Below is a small trained network, with its code and all its weights. Each question gives an input and a class and asks what happens when units are switched off, that is, made to give their printed mean instead of their output.

import numpy as np


def w(rows, s, z=0):
    codes = np.array(rows[::2]) - 128.0
    scale = np.full(codes.shape[1], s)
    scale[-1] = z or s
    return codes * scale


def norm(h):
    return h / np.sqrt((h * h).mean(-1, keepdims=True) + 1e-5)


def f(y):
    return np.maximum(y, 0)


def log_softmax(a):
    a = a - a.max(-1, keepdims=True)
    return a - np.log(np.exp(a).sum(-1, keepdims=True))


def net(x, mask):
    res = np.array(x, float).reshape(1, 4) / 4 @ E
    u = 0
    for l in range(3):
        y = f(norm(res) @ A[l][:, :-1].T + A[l][:, -1])
        res = res + np.where(mask[u : u + 4], y, B[l][:, -1]) @ B[l][:, :-1]
        u += 4
    return log_softmax(norm(res)[-1] @ U[:, :-1].T + U[:, -1])


A, B = {}, {}
E = w([
[71,134,4],'x0',
[88,253,136],'x1',
[88,30,163],'x2',
[220,161,82],'x3',
],0.0047)
A[0] = w([
[111,162,130,161],'L0N0',
[153,53,92,71],'L0N1',
[42,140,217,191],'L0N2',
[64,114,254,7],'L0N3',
],0.013,0.0021)
B[0] = w([
[26,111,161,181],'L0N0',
[206,109,76,215],'L0N1',
[53,2,148,255],'L0N2',
[141,22,169,244],'L0N3',
],0.0096,0.0052)
A[1] = w([
[79,121,49,250],'L1N0',
[221,153,111,165],'L1N1',
[194,45,82,84],'L1N2',
[133,98,2,148],'L1N3',
],0.0081,0.0028)
B[1] = w([
[73,150,149,253],'L1N0',
[44,42,249,212],'L1N1',
[211,145,2,255],'L1N2',
[56,118,100,246],'L1N3',
],0.0086,0.0042)
A[2] = w([
[76,137,114,93],'L2N0',
[123,177,156,59],'L2N1',
[61,63,162,243],'L2N2',
[254,62,170,252],'L2N3',
],0.0099,0.0038)
B[2] = w([
[47,110,207,154],'L2N0',
[246,44,96,136],'L2N1',
[255,187,125,254],'L2N2',
[130,238,108,224],'L2N3',
],0.0075,0.0085)
U = w([
[136,107,6,136],'0',
[165,68,136,230],'1',
[220,155,120,64],'2',
[122,43,190,11],'3',
[28,207,143,239],'4',
[189,218,198,7],'5',
],0.021,0.0019)

Each question gives the input, the list of numbers given to net, and the class t.
The units are the neurons (one row each of A and B). Each row of codes is followed by its name. A weight is (code - 128) times the scale printed after its matrix; where a second scale follows, it is the last column's (A, B and U).
mask holds one flag per neuron, layer by layer. A switched-off neuron (its flag False) gives its mean, the last column of its row in B, instead of its output. The means were averaged over made-up inputs and are rounded, as every weight is.
A unit's drop is (log p(t) with every unit on - log p(t) with that unit switched off) / (log p(t) with every unit on - log p(t) with every unit switched off).
The circuit of an input: a set's keep is (log p(t) with only the set's units on - log p(t) with every unit switched off) / (log p(t) with every unit on - log p(t) with every unit switched off). Starting from all 12 units, units are removed one at a time, each time the one whose removal leaves the highest keep (on an exact tie, the one counted first), for as long as the keep stays at least 0.8.
units of the circuit, in order: the units of the circuit, biggest drop first
most important unit: the unit with the biggest drop
k most important neurons: the k neurons with the biggest drops, biggest first
top k neurons in layer l: the k neurons of layer l with the biggest drops, biggest first
drop when u is switched off: that unit's drop, to one decimal
input [3,1,-1,-2], class 4: most important unit	L0N3
input [-8,-5,8,0], class 2: 2 most important neurons	(L2N3; L1N1)
input [-3,-2,7,4], class 2: units of the circuit, in order	(L2N3; L0N2)
input [-7,-5,-2,8], class 5: 2 most important neurons	(L2N3; L0N2)
input [-3,-5,3,-1], class 0: 2 most important neurons	(L1N2; L0N1)
input [-2,-4,-6,7], class 5: 2 most important neurons	(L0N2; L1N1)
input [-6,-2,3,2], class 2: units of the circuit, in order	(L2N3; L1N1)
input [0,-7,-3,5], class 0: 3 most important neurons	(L1N2; L2N2; L1N3)
input [-2,-7,-6,2], class 0: 4 most important neurons	(L1N2; L2N2; L0N1; L1N3)
input [-6,-2,3,4], class 2: top 2 neurons in layer 1	(L1N2; L1N0)
input [-5,-5,-5,4], class 5: 4 most important neurons	(L0N2; L2N3; L1N1; L0N3)
input [2,-6,8,-3], class 0: units of the circuit, in order	(L0N1; L1N2; L1N1)
input [-6,-8,6,8], class 2: units of the circuit, in order	(L2N3; L0N2)
input [0,8,-7,8], class 4: units of the circuit, in order	(L2N2)
input [0,-4,1,6], class 0: 3 most important neurons	(L1N2; L2N2; L1N3)
input [-7,-1,8,7], class 2: 2 most important neurons	(L2N3; L1N2)
input [0,-5,-5,-2], class 0: 4 most important neurons	(L1N2; L2N2; L1N3; L0N3)
input [-7,-6,5,2], class 2: drop when L2N3 is switched off	0.3
input [-7,7,2,-1], class 3: drop when L0N2 is switched off	0.6
input [2,0,-4,0], class 4: most important neuron	(L0N3)
input [-8,5,-8,-8], class 3: drop when L1N1 is switched off	0.0
